data = (358, -551, 702, 259, -590, -483, -545, 329, 715, 782, -484, -416, 494, -260, -638)
data[0] = 358
data[3] = 259
data[8] = 715
data[5] = -483
data[7] = 329
data[13] = -260

m =
[[-18.3  44.9  70.2  50.0  19.6  -5.3]
 [  6.7  -0.8   5.7   4.1 -13.4   4.8]
 [  4.7 -14.9 -18.5 -13.4  11.1   2.1]
 [ -2.6  -1.4  -2.5  -8.8  -3.4  -3.9]
 [ 16.4   4.4  -7.6   1.8  -1.4   5.7]
 [  3.6  30.1  29.9  18.5 -21.3   0.4]]
Rows and columns are counted from 0.
row 0 col 0: -18.3
row 5 col 5: 0.4
row 4 col 3: 1.8
row 0 col 3: 50.0
row 0 col 4: 19.6
row 1 col 4: -13.4
row 2 col 2: -18.5
row 1 col 3: 4.1
row 5 col 4: -21.3
row 3 col 4: -3.4
row 3 col 3: -8.8
row 2 col 5: 2.1
row 4 col 2: -7.6
row 3 col 5: -3.9
row 1 col 0: 6.7
row 2 col 4: 11.1
row 1 col 1: -0.8
row 0 col 2: 70.2
row 3 col 0: -2.6
row 4 col 4: -1.4
row 2 col 1: -14.9

W =
array([[-67.0,  27.8,   9.0, -21.1,  11.9, -18.2, -55.5, -54.0, -29.4,
         44.5,  22.2, -37.9],
       [  4.6, -59.3, -45.0,  38.8, -57.8, -24.1,   9.7,  16.4,  -1.3,
         16.8,  60.2,  13.9],
       [-19.1,   3.3, -15.5,  16.4,  41.9,  25.5,  31.4,  14.3,  18.1,
         -9.8,  -2.7,  -8.5],
       [-20.8,  29.8,  20.1, -26.2,  44.2,  17.7,   2.0, -21.1, -27.6,
        -27.1, -59.2,  18.6],
       [ 37.6, -11.2,   0.4,  -0.3, -61.9,  -3.5, -34.9, -23.9, -18.0,
          3.1,  19.1,  10.3],
       [-58.5,   8.9,  14.9, -34.6,  18.8, -68.2, -22.8,  -7.9, -17.1,
         46.5,  12.0, -49.5],
       [  0.4, -12.3, -13.5,   9.3, -63.8,   0.8, -60.1, -67.3, -63.5,
          1.9,  23.8,  38.3],
       [-14.8,   1.3,  -4.7,  -1.4, -47.1,  -5.0, -68.7, -71.6, -62.3,
         11.1,  24.7,  17.3],
       [-57.8,   3.1,  -3.8, -12.4,  36.9, -18.8,   5.7, -12.8, -24.5,
          4.2, -17.7,  -5.6],
       [ 28.7, -66.5, -43.0,  38.3, -64.0,  -2.9,  26.7,  13.0, -19.4,
        -30.1,   6.9,  67.8],
       [-18.8,   0.9,   2.9,  -7.8,  17.2,  34.2,   6.5, -19.7, -30.4,
        -39.6, -57.6,  56.0]])
Rows and columns are counted from 0.
(0, 0) -> -67.0
(6, 8) -> -63.5
(2, 7) -> 14.3
(1, 11) -> 13.9
(3, 4) -> 44.2
(7, 1) -> 1.3
(6, 1) -> -12.3
(1, 9) -> 16.8
(1, 8) -> -1.3
(7, 5) -> -5.0
(10, 6) -> 6.5
(9, 6) -> 26.7
(7, 6) -> -68.7
(5, 1) -> 8.9
(10, 1) -> 0.9
(10, 7) -> -19.7
(5, 4) -> 18.8
(2, 2) -> -15.5
(8, 11) -> -5.6
(9, 4) -> -64.0
(6, 7) -> -67.3
(10, 2) -> 2.9
(8, 9) -> 4.2
(6, 10) -> 23.8
(3, 6) -> 2.0
(4, 8) -> -18.0
(1, 0) -> 4.6
(0, 1) -> 27.8
(4, 0) -> 37.6
(5, 5) -> -68.2
(10, 10) -> -57.6
(5, 11) -> -49.5
(5, 2) -> 14.9
(5, 9) -> 46.5
(6, 0) -> 0.4
(4, 2) -> 0.4
(2, 0) -> -19.1

A = -47.1,-19.2,-12.2,28.2,-3.1,-73.9,1.0,-9.1,-1.5,17.9,22.1
A[0] = -47.1
A[5] = -73.9
A[10] = 22.1
A[-8] = 28.2
A[-4] = -9.1
A[-5] = 1.0
A[1] = -19.2
